Levels:
[   8 -104   51 -107  152   76   -7  117 -204   -4  -96  -27  -41   87
  -68  -28   24  -15  111  225 -111  182  115   68  -15  -24  -84   14
   43   24   39 -177  -36   38   35  122  113  -27    9] : 17
[ -37 -140  300  145   98 -100  111  120 -110  -27 -131   26 -140   20
 -151 -103    8   71  -31  218  188   -7  303   36 -159  232   78   -4
   78  -16  -95 -187  -43  236  165  -28  -13  -48   51] : 9
[   7  162 -216  -92  -30  133  117  -62  124   89  222   -1  224   36
  191   95   27  -40 -108  111 -135  -61  -67   -3   15 -266 -145  -11
  -41   58  199   49 -202  -68  -12   66  -40  -82  -90] : 16
[  21  194    1 -249  -98  122   21 -173   38  158  116   64   19   61
  130   48  -13   89  -26  180 -241  -48  -47  -27  -67  -42 -102  102
 -133 -118  165  151 -325  -53   76  -36  -38 -177  -20] : 11
[-158 -203  183 -186  175  104    1  -45 -279   87  -93  -40 -132  -48
 -174  -45 -230  164  302   57  -29  -16   -9   10  -39  -57 -138  171
  -32  -21  -38 -103  -83   73  171   80  -97 -122 -146] : 5
[  81  100 -124   -2   49   52   77  -45  178   93  208  -35  253   20
  150   52   77 -212  -45    7 -106   31  -46  -30   20 -246  -75 -193
   76  206  194    5  -62   18  -10   52   -4   66  -49] : 19
[  -4  189   20   65   -7   87   80  -91  228  106  203    2  306   31
   69  -87  116 -213 -169  193   75   29  216   72  -89   43   97 -248
   52   84  184   24 -136   66   51 -131  -31  118  125] : 9
[  85   61   75  -63   57   56   21 -162    2  101    9   -7  129  100
  -25  -17   60 -150    4  -24 -211   16  106 -126  -92   68  -91    8
  106   16  162  106 -138   88  -24 -180  122 -156  -42] : 1
[-304 -119  294  180 -130  213  161  -23   27   54  -12  -54 -101 -373
 -267  -57 -252  284 -130  225  613 -111  298  166 -248   27  119  -47
 -108    4  -52  -52 -180   66  301 -124 -268  102  118] : 15
[ 141   36  375  224  -81  -20   18   38   90  196   32   99 -143 -149
   23 -155   23  136   13   74   47  -90   55 -154  -97 -150  -39  -97
   34  144  103   20 -160  -96  275  -63 -100  -13   75] : 9
[  21  -77   71   26  132   -8   42    7   -4   62   73  -22   62  -17
   25    9  -16 -101  118   19  -47   18  -48  -17    0 -123  -74 -117
   73  183   73  -59  -36   70   91   73  -49   52  -47] : 16
[ -50 -121  136  -61  172  -38   68  -15 -102  -64 -166  -32   15 -110
 -192    5   58 -122   68   48  -13   86  240   60 -194  240  128 -167
   26    7  -96  -94   37  165    7  -55   20 -172   34] : 40
[ -77 -111   80  -40  125   -6  197   28   19  -34  -99 -100   40 -160
 -166   41   -1  -14    4   27  120  -18  261   -6 -158  -17  101 -101
   41   28  -97 -189   90  157   37   -7 -109 -231 -116] : 36
[  82   62  -22 -140   32  224  -49    8    4    8   71   -5  109   45
  118   -1  -41 -140  222  -12 -140  214  -83  -68  -26 -229  -18 -133
 -123   27  114  -62    6 -154   28  -40   90  204 -116] : 32
[-124 -156  228  -50  173   38   -4  -92 -107   66  -56  -70   27 -110
 -202  -30  -47  -94  152  117   46   72  129  113 -102  172   19 -137
   70  107   30  -20  -70  155  118  -47  -82    3  100] : 12
[-201 -125  -77 -162   67   20  154 -158 -153 -112  -29  -42    6   38
  -71  250 -147   13  -22   57   -1  -93  -13  101 -153  267  -82  166
  -88 -123  -37   92 -216  281  -26  -50  -29 -170 -114] : 16
[ -62  -86  207 -112  158   85    6   57  -22   57  -89 -109   68 -152
 -191  -89   92 -108  126  242   74  238  295  151 -109   42  154 -291
   53  104   36 -216   87   49  110    9  -79   23  142] : 24
[ -64    1  -43 -219  201  140   12  -89 -161  -74   20  -44  219  233
   24   60   59 -203  164  253 -290  116   64   76   -8  240  -69   29
  -12 -109  123   12 -171   21  -89 -136   66 -120  -15] : 9
[ 154   38  223   21 -134   33    6  -81   38   63 -134    4 -127  -53
 -109   44   88  -38 -169   62  -30  131  221  -76 -230  163   26  -75
   50    3  113  119 -160  121   33 -195  191  -57  151] : 23
[-149   15 -203 -162  -29  161  224  -16  -31 -173  -53  -91  120   63
  -64  195  -28   -2 -217  176  120   52  267  111 -199  136   44   93
 -106 -207  -12  -83  -93  189 -119  -91   85 -148 -111] : 28
[  22  158  -97 -182   12   79   37  -22  -11  130  111   66   86  157
  123  -59   17   27  -43  170 -161   19   42   12  -21 -132  -96   73
  -50  -61  117  -55 -158   29   51  118   62  -62  -77] : 6
[ -33   80  -18  -84  127 -120  156  -15   62   86   72   33  175   51
   42  -49  140  -54  -74  135  -71  -87  175   45  -93   50   31  -72
   48    6   39 -116  -41  176   56   73 -101 -235  -61] : 3
[  -5  102   29  -13   39   47  112   12   91   59   91   -2  161   18
   46  -31  131  -54  -97  283  -31    1  194   63  -61   10   25 -112
   28   22  118  -60 -139    8   54  -24  -73 -112   70] : 13
[ -73 -159  326  107  131   76   83  -98   71   56  -20 -168   70 -112
 -254  -42  -67 -165   40  107  226   51  299    5  -99  132  109 -195
  207  164   32  -54  -21  228  111 -207 -101   66   88] : 15
[-191  -12  -38    2  -32  159  133  -77 -115  -26  -30   12   73  -13
 -120   10 -113   91 -149   84  185  -63  207   85 -211  133  -48  139
  -77 -131   25   17 -183  129   33 -119   60  -78  -50] : 1
[-189 -318  201  102  199 -159  281   95 -194 -131 -245 -109 -113 -162
 -306  122   28  147  -72  203  177 -171  330   85 -184  286  -15   87
  138    5 -147 -166  -53  291   56   -7 -172 -489  -20] : 15
[  94  -89  260  108   83 -189   25   39  -70   52 -103   73 -127  -34
  -60  -30  121  -30   -3   77  -63   10  101  -11 -143  189  -12 -108
   94  111   16  -14  -87  173  127   19   34  -94  112] : 13
[ 251  230   47 -242  -56   90  -96 -189  127  147   52   59  112  -33
  175   70  185 -198  143  -73 -500  142 -138 -169  -98  -85  -40 -205
 -102   32  247  227 -146 -217  -23 -161   82 -143   16] : 34
[  74  257   68 -160  -90   36  -12 -181  125  140  163  128   90  154
  190  -39   50  -74  -34  138 -186    9    0  -25 -119  133   44  -46
 -123 -116  150  146 -261   48   98 -131   18   36   33] : 6
[-112    4  170    0   27  167   54  -73   30    4  103  -20  101  -16
   -1  -21  -78  -40   94  228  105   15   92   63  -85  107   71  -92
  -78  -27   68    3 -176  -12  138 -184 -140  111   46] : 13
[ 109    4  -93   50   63  -12  119  257    2   29  -65   12   21  -71
    5  -70  129   19 -107   35   30  106  190  -18  -77 -352  -34 -120
   51  135    7 -301  149   -2   25  260  115  -75  -93] : 34
[  -1    7  165  -45   33   75   47  -84   76  109   94  -35   27    2
   -3  -23  -73  -43   64  116   20   10   62  -33  -39  -50   12  -68
   31   61   72  -17 -120   86  135  -54  -89   56  -17] : 14
[ 191   28  126  -90   -9   38  -26 -220  141  116   29  -69   51  -32
    5  117    7 -256   80 -222 -210  111  -70 -200  -98  -62  -39 -174
   85  159  171  178  -56  110  -13 -178  100   32  -51] : 27
[   4 -166  150  320   63  -14  164  254 -121 -162 -217   20  -87 -130
 -189  -77   57   46 -135   90  270   30  376   -1 -218   76   80  -91
   62   40 -138 -236   66   71   46  -36  124  -84   27] : 40
[ -58 -101  129  195 -221  -75  241  217 -112 -131 -207  126 -381 -187
  -67   89 -102  444 -265   68  383 -145  176    0 -341   41   22  182
 -215 -166 -186 -134 -109  133  195   52    3 -132  -90] : 28
[-214 -195  123   85  120  187  148   -7 -180  -73  -86 -103   51  -32
 -240  -23 -180   64   37  107  243  -55  257   25 -121   88  -60  133
   51  -46  -24 -105  -84  122   57 -164  -26  -86  -99] : 3
[  61   63   27 -130  145  -59    5    1  -31  146   30   40   96   88
   31  -97  138  -93   32  139 -214   64   95   30  -28  -28  -56  -83
   79   72  107  -89  -51   92   56  133   38 -122   13] : 6
[  33   36   27  -92  111  -28   53  -21  -28   54   19   10   89  112
   19   -5  112 -102  -21  187 -166   43  120   35  -49   90  -38  -42
   66   17   92  -39 -117  118   12   25   40 -131   27] : 11
[ 141   43  153  104 -238  128   -6 -139   56   24  -31   47 -138  -64
   10  117  -98   -5 -113 -147   39   55  -35 -163 -227   25  -61   -7
  -81    8  129  246 -223   42   59 -256  201  152   16] : 25
[  23   11 -212   96  -57   18  253   91  -37 -180   38   31   29  176
  156  219   -4   72 -234   93  -16 -137   14  -74  -83  -26 -170  226
  -45 -104   33  -12 -202   92  -89  -18  116 -181 -200] : 19
[  59  145  117 -261   50  135 -118 -144  -27  223   25   37   94   80
  -17 -160   63 -105  119  125 -248  180  117    2  -72    8   -7  -81
   -2  -22  175   22 -113  -10   82  -48  101   -9   67] : 1
[ -76   66 -118 -261  -18  157   54  -82  -27   -8   -4  -47   87   57
  -31  104   -9  -62  -93  181  -29  164  150  137 -140   85   29  -15
  -92 -110   72  -21 -119  138  -40   -7  102   -2   10] : 23
[ 125 -250  253   90  181 -259  -19  114 -300   -9 -211  103 -291   21
  -58   26   43   46  185  -47 -214   -5 -102  -83  -86  134 -182   59
   90  125  -48  -41  -57  166  119  142  107 -159  -25] : 13
[ 200  123  141 -153   99    7  -76  -74  -23  130   12   50   69  236
   81  -94  159 -180  110  136 -394  139   76 -116  -16   84  -58  -40
   89   -9  175   28 -129   21    9  -91  160  -98   26] : 5
[  36  -90  120 -148  116  -58   25  -45 -218   80 -122   42 -144   93
  -67   -7  -52   93  131  -26 -224  -39    6 -113  -84   26 -168  206
   34  -52    0  -28 -100  150   69   52   81 -268 -159] : 2
[ 106  120  136 -122 -137  -99   21 -212  -56   66  -63  159 -173  163
   56   79    0   65 -128   -9 -219  -79   12 -117 -242  342  -61  197
  -93 -210   50  247 -324  234   51 -173  173 -195  -20] : 4
[ -48 -130  209  -46   46   24   88  -17 -166    9 -104   -9 -184    4
 -105   45 -113  169   72  144  -19  -75   78  -51  -98   86  -96  186
   -6  -74  -28  -23 -187  106  122  -43  -47 -213  -72] : 12
[  68   24  -75 -117  108 -152  101    6   48  -28   42   16   87  131
  109  105  120 -186  -37   44 -133   71   26   32  -87   88   41 -127
   22   39   18  -87    6  260  -19  100   50  -22  -69] : 22
[-147 -136 -123  -96   74  -11  272  204 -146 -131 -198  -77  -72  -67
 -177   97   -3  192 -193  176  207    7  348  124 -190  -34   16  121
  -26 -111 -153 -339   80  236  -14  202   18 -304 -158] : 30
[ -97  114 -138  -43  -81  102  174   58   -6   10   97   62   43   58
   98   27  -28  181 -218  280   86  -92  121   95  -91  -85  -67  139
 -127 -123   46  -76 -227   23   68   96  -26 -107  -56] : 12
[  67 -125  237    1  171  -97   15   16  -29  -18  -96  -42   14  -55
  -82   23  135 -198  156   58  -91  139  108    4 -118  181   80 -252
   93  136   31  -68   42  129   62  -74  -17  -30   74] : 23
[ -47   41   68   99 -171   97  209 -118  241   -7   30  -85   45 -117
 -111   94 -109  -45 -311  -40  393  -11  295  -28 -269   46  163 -104
    2   -5    3   17  -59  297   46 -214   17  117  -35] : 28

Levels:
[  76   97 -395  -76 -199  -59  -97  199  326  -86   25  104 -136 -177
   17  109 -192  230  132  -97 -165  190 -216  119  166  -20  -60 -139
  -73 -180   72  255   -1   10 -147 -149   -9 -150 -232] : 22
[ 126 -353 -257 -129  122   19 -297   14  -66 -281   53  163   10 -223
 -116  153  130  -66  -61   55  104  -56   51 -227  146  -43  104   -1
   64  -51    3 -314 -135  -32 -345  -42   93 -125  143] : 25
[  87  -40 -240  -73 -308 -174   94   52  175   78  -17   73   49   72
  157  108  -47  236   81 -123  -40  -49   43   74  188  -14  103   50
  285   48   89 -128  223  -78 -262  -47   91  -22  252] : 4
[ 111 -194 -113 -150  103   29  -79   58 -180 -318  133   81  -70 -254
   -3  -55   37 -128 -105   86  106  -22   62 -219   67  -54   92 -204
  -25  -78 -114 -171 -218  -47 -108   64   52  -63   23] : 13
[ 226  -99 -286 -278  -97 -135 -113 -125  243  -32  213 -297 -215  -55
  141  -11 -170    4   57  223   83  -10    2  251  152  109   24  -30
  180  138   51 -112  101  -50  -28   27   69 -130 -100] : 13
[-109  363   39  230 -129 -208  162   38  175  320 -144 -119  -70   10
  -73  -20 -195  -27 -145   -7 -198  149 -217  222 -195 -287 -174  149
 -357 -131  114  382 -120   42   13 -197 -220  127 -222] : 3
[-166   30  255  305  189   -4  -40 -417 -453  189   32  -73   25  109
 -255 -137  103 -376 -201   37  129   -8   41 -381 -433  182  141   80
 -115  183   41  -68  167 -261   20   72    6 -167  202] : 27
[  52   59 -198 -130 -317 -112   91  157  284  -77   84  -43 -146 -107
   80   56 -167  105   88   22 -179   98 -138  195   83 -165  -25 -114
   27 -102  -42  193  -77   36 -127  -39   -4   -1 -156] : 2
[  22   20 -292   68  114  -39  -80  -48 -144   49 -138  263  177   26
  136   28   71  267 -109 -200  206  -11  127 -191  161  237   66  -18
   55  -15  224 -165  378 -259 -108 -102  -40 -159  283] : 20
[-202  107  196  217  125   36  117 -208 -270  164    1   -8  -61   85
   -5 -118   31 -158 -195   49  105  112   98 -163 -225   62   48  -39
  -96   -4  -83   96  177 -282  141   96 -140  -21  114] : 16
[ -81 -183  104   -5  189   -8 -129    7 -182 -145  -64  -31  -12 -246
   14  -49  170 -109 -159  273  163  -18  164  -97   11 -167   -7   31
 -111 -147  -49  -94 -242 -129   20  -11 -111   82   -5] : 14
[ 129 -147 -238 -124  220   27 -148   94 -267 -301  -26  180   89 -221
   19  -33  111  -19 -270   12  192  -72   63 -227  101  -34   55 -135
 -108  -84   62 -253 -132  -63 -133  -70  -39  -48  100] : 11
[  49   65  -84   92   79 -239 -149 -311  182  265   43 -288  -84  -33
 -114   24 -154 -135    7  144   45   15  -51  145  -95   60 -125  246
 -176   89  221   20   17  -34  -63  -98  -35 -142 -151] : 25
[  54  170 -116  125    7  -76  147 -142 -140  186   68   56  -41  115
    2 -102 -170  -42 -132 -200   40   81   -9 -138 -100  171   85  -76
  -26   93   20  -23  256 -137  -16   60   31 -119  161] : 14
[ 102 -185 -111  -97 -291 -188 -181  -85  339   18  166 -212 -205 -143
  -68   93  -95  -12  341  175 -112    0  -60   86   88   -2   94   93
  239   61   16   -5  -55  -12 -225  -20  219 -166  -80] : 23
[  19   -9 -308    4 -277   46  -58  273    7  -55 -105  318  -12   -8
   82   47   26  352   63 -229  -85  125  -72 -146  177   85  237 -147
  283  -75   12   35  302 -178 -155 -101  113  -98  227] : 18
[ -23  169   99  142  124 -127   40 -568  -19  374  209 -343 -186  216
  -16 -115 -165 -270  -48  144  151   27   31    8 -253  291    9   67
  -33  252   89   53  359 -261  126   92  -64 -228    5] : 20
[ 207    9 -122  -60   18 -283  -79 -175  154  108   65 -262  -57 -107
  -23  -30 -142 -123  -54  155   61 -121  -37  117   -6  -93  -54  169
  -98   81  175 -120 -131   73 -142 -108   15  -30  -92] : 1
[-255  403   77  247  223 -156  271 -329  -29  375 -133 -158  102  158
  164  -54 -119  -10 -342   45  157  113  113  263 -211    7 -348  133
 -454  -68  192  264  249 -224  237  -19 -459   72 -112] : 1
[-103   31   89  188  167  -19   32 -419 -277  148  100  -36   15  114
  -90  -66   12 -235 -146  -13  163   14  105 -251 -266  233   61    7
  -60  140   19  -74  282 -255   -5  135  -26 -180  183] : 28
[  23 -150 -111  -17 -195 -210 -145  -59  359   74   30 -146 -104 -161
  -45  153  -78   52  233  146  -89   36    3  163  103 -106  -42  205
   87  -57   36   19  -82   15 -221  -43   91  -45  -87] : 27
[-234  197   -3  333  -26   47   70   -1 -191  148 -134  241   45   59
 -194   27  -10  -21 -164 -239 -123  226 -126 -209 -257   -2   18  -15
 -216 -105    4  238  149 -159  -64  -49  -98  -65   83] : 26
[ -18  242    3   77 -110 -213  338 -455  287  420  248 -285 -189  298
  102   48 -338 -161  -24    7  -26   86   19  278 -152   58 -125   79
  -16  162  -32  140  338 -111  -29  163 -127  -60    8] : 8
[ 273  -30 -371  -51  -24 -208  -99  -85  264    7  165   16  -91 -163
 -120  111 -273  -44   90 -134  -59   25 -119  -25  103   14  -44   28
  -95  -10   79  -95  -93  145 -336  -43  147 -184  -80] : 27
[ 213   -2 -214   -5 -125 -371  -67   15  365  210  -66 -145  -24 -156
   17   69 -192  111   92   31  -45  -60  -19  214  181 -186  -84  293
  -29  -39  189  -97 -157  143 -242 -173   75   54  -55] : 11
[ 196 -307  -99 -242  117  -67  -40 -200  -12 -244  297  -78 -107 -156
   36   50  -10 -255  -53  188  169 -144  158 -119  100  -60   59  -91
   94   50 -133 -341 -165  -15 -249  154   71  -79  100] : 10
[ -44   55 -198   52  -27   52   65  -67  -82    1   52  234   -5   70
   90   35  -32  131  -26 -197   58  110   41 -186   44  208   96 -187
   91  -23   -8   25  359 -252  -86   52  -18 -186  194] : 20
[ 124  -48 -272  -82 -139 -137 -161  -44  339   14  132 -131 -192 -126
 -100  128 -194  -22  129   71 -120  101 -161  159   57  -34  -43   53
  -15  -12   50   74  -61   58 -205  -69   67 -145 -189] : 25
[ 131 -261  -29  -28  152  -66 -230 -146 -100 -161  151    6  -76 -239
 -196   25   56 -270   10  124   92  -99   25 -318  -12  -45  115    7
  -28    1  -20 -237 -258  -15 -272   -9  133 -157   54] : 22
[  73 -124   26   33  180 -137 -176  -29 -112  -32  -53  -57  -12 -261
  -48  -81   67 -108  -84  180  144  -79   90 -148   36 -114   19  102
 -126  -82   70 -153 -265  -40  -62  -93    5   12   -8] : 16
[ 142   11 -280  -71  -97 -223   26  -12  216   72  -22   15   54  -38
  131   99 -105  168   -6  -61   32  -62   33  124  191  -60  -51   92
   34  -23  165 -111   73   -3 -234 -104  -14  -17   79] : 8
[ 159 -292   76 -139   -2 -139 -309  -92 -126 -130   47 -293  -81 -198
 -133  -93  174 -269  -65  403  108 -235   -6 -110  -72 -154  203  147
  131  147   85 -290 -281  -10 -145 -120  138  -11   40] : 1
[ -87  311  137  180 -106 -143  351 -403  -20  389  187 -230 -134  310
    2  -97 -241 -247 -115  -45  -37   76  -44   62 -329  103  -10   -4
  -70  203  -12  171  304 -167   62  134  -92  -85   61] : 3
[ 134  -67 -376 -221  -34  -88   -3  -99  301  -78  187    6 -104  -74
  280  109 -161  218  144   10  127   50  129  147  327  180  -67 -147
  144  -48   26  -51  240 -143 -103   74  -19 -184  -20] : 19
[ -85  200   90  101  -70 -213  215 -307  229  322  106 -294 -140  109
   64    6 -216 -131  -29  134  -26   74   14  267 -148  -72 -164  125
 -135   34   12  200   98  -86   35   57 -166   17 -121] : 9
[ -16   29 -282   87 -193  -35   64  301   -7   11 -224  388  134  -13
   59  114   20  325 -105 -307  -93   98  -18  -87  154 -119   93    0
   85 -161   32  -25  153  -66 -246 -120    3   71  273] : 11
[-205  176  109  234  -22 -151  208 -498  212  462  139 -223 -137  250
   17   88 -209 -130   47   34    3  162   92  184 -192  134 -145  170
  -57   91  -14  197  370 -229   20  156 -146 -110   14] : 23
[-290  241  176  396  145  116  108 -207 -453  206  -88  201   49  177
 -156 -109   81 -151 -272 -180   45  157  -28 -391 -382  159  107  -86
 -196    7    9  183  317 -343   85   10 -152 -130  208] : 21
[ -99 -112   28  201  137  -44 -297  183 -220 -122 -283  183  135 -352
 -263   15  223  -43 -146   58   -6    5  -59 -285  -86 -261   10  154
 -291 -244  123   -4 -385   -1 -174 -251  -38   48  -30] : 27
[ 148  -28 -351 -171 -101  -52 -195  -66  279  -54  174 -133 -219  -71
  -16   87 -169   16   81   98  -41   99 -166  153   85   99    4  -71
   50   44   76   68   95  -39 -120  -70   31 -224 -178] : 23
[ -86   27  137  113  128 -102  128 -213 -104   86   47  -62   -9  -30
  -14  -22  -17 -209 -169   90   86   -8  110  -70 -141 -120  -68   49
 -182  -44  -46  -12  -76  -99  -49   66 -133   39   43] : 10
[  28  -98 -102  -13  146  -18 -152  150  -27 -132  -86   89  -54 -263
  -16   15   48   -4 -156  118   58   53   18  -63  102 -215  -27    2
 -165 -219  -22  -23 -253  -20  -82 -111 -100   69  -65] : 16
[ 305 -145 -333 -192  229 -105 -160  -53  -60 -190  100   27    8 -182
   -2   13  -47 -110 -224   33  188 -136   19 -111  141  -35   10  -37
  -99   20  110 -342 -147   55 -244  -78   12  -90   53] : 10
[  50 -149 -185   60 -237  -58 -157   91  -12   16  -79  222   35  -26
  -53   78   94  197  149 -156  -46  -16  -15 -255  116   79  281   41
  329   28   76 -145  209 -148 -296 -106  227 -142  319] : 21
[-155  236 -151   25   15  -37  113 -248  249  126  137 -174 -159   41
   98   61 -251    1  -35   75   -9  263  -40  316  -96  124 -279  -87
 -261  -75   16  373  230 -160  141   89 -265 -138 -313] : 27
[  -7   14 -264    5  -18   61  109 -213  -49  -12  195  176  -37  138
   28   90 -123   -1  -57 -226   42  135   35 -139  -28  267   59 -195
   84   68  -78  -38  416 -200 -148  183   17 -238  195] : 27
[-102  326   -3  161  -87 -181  314 -332  171  418   83 -188  -88  263
  109   -2 -269  -37  -91  -54  -21  130    2  246 -168   71 -144   75
 -110   86   49  220  357 -156   60   77 -186  -32   -7] : 9
[ 233 -281 -306 -156  222  -64 -307  -75  -62 -243   87  104   33 -249
  -47   76   69  -50  -45   49  209 -136   76 -244  198   66   67  -22
    6   -8  128 -365 -113  -36 -300  -79   94 -200  100] : 22
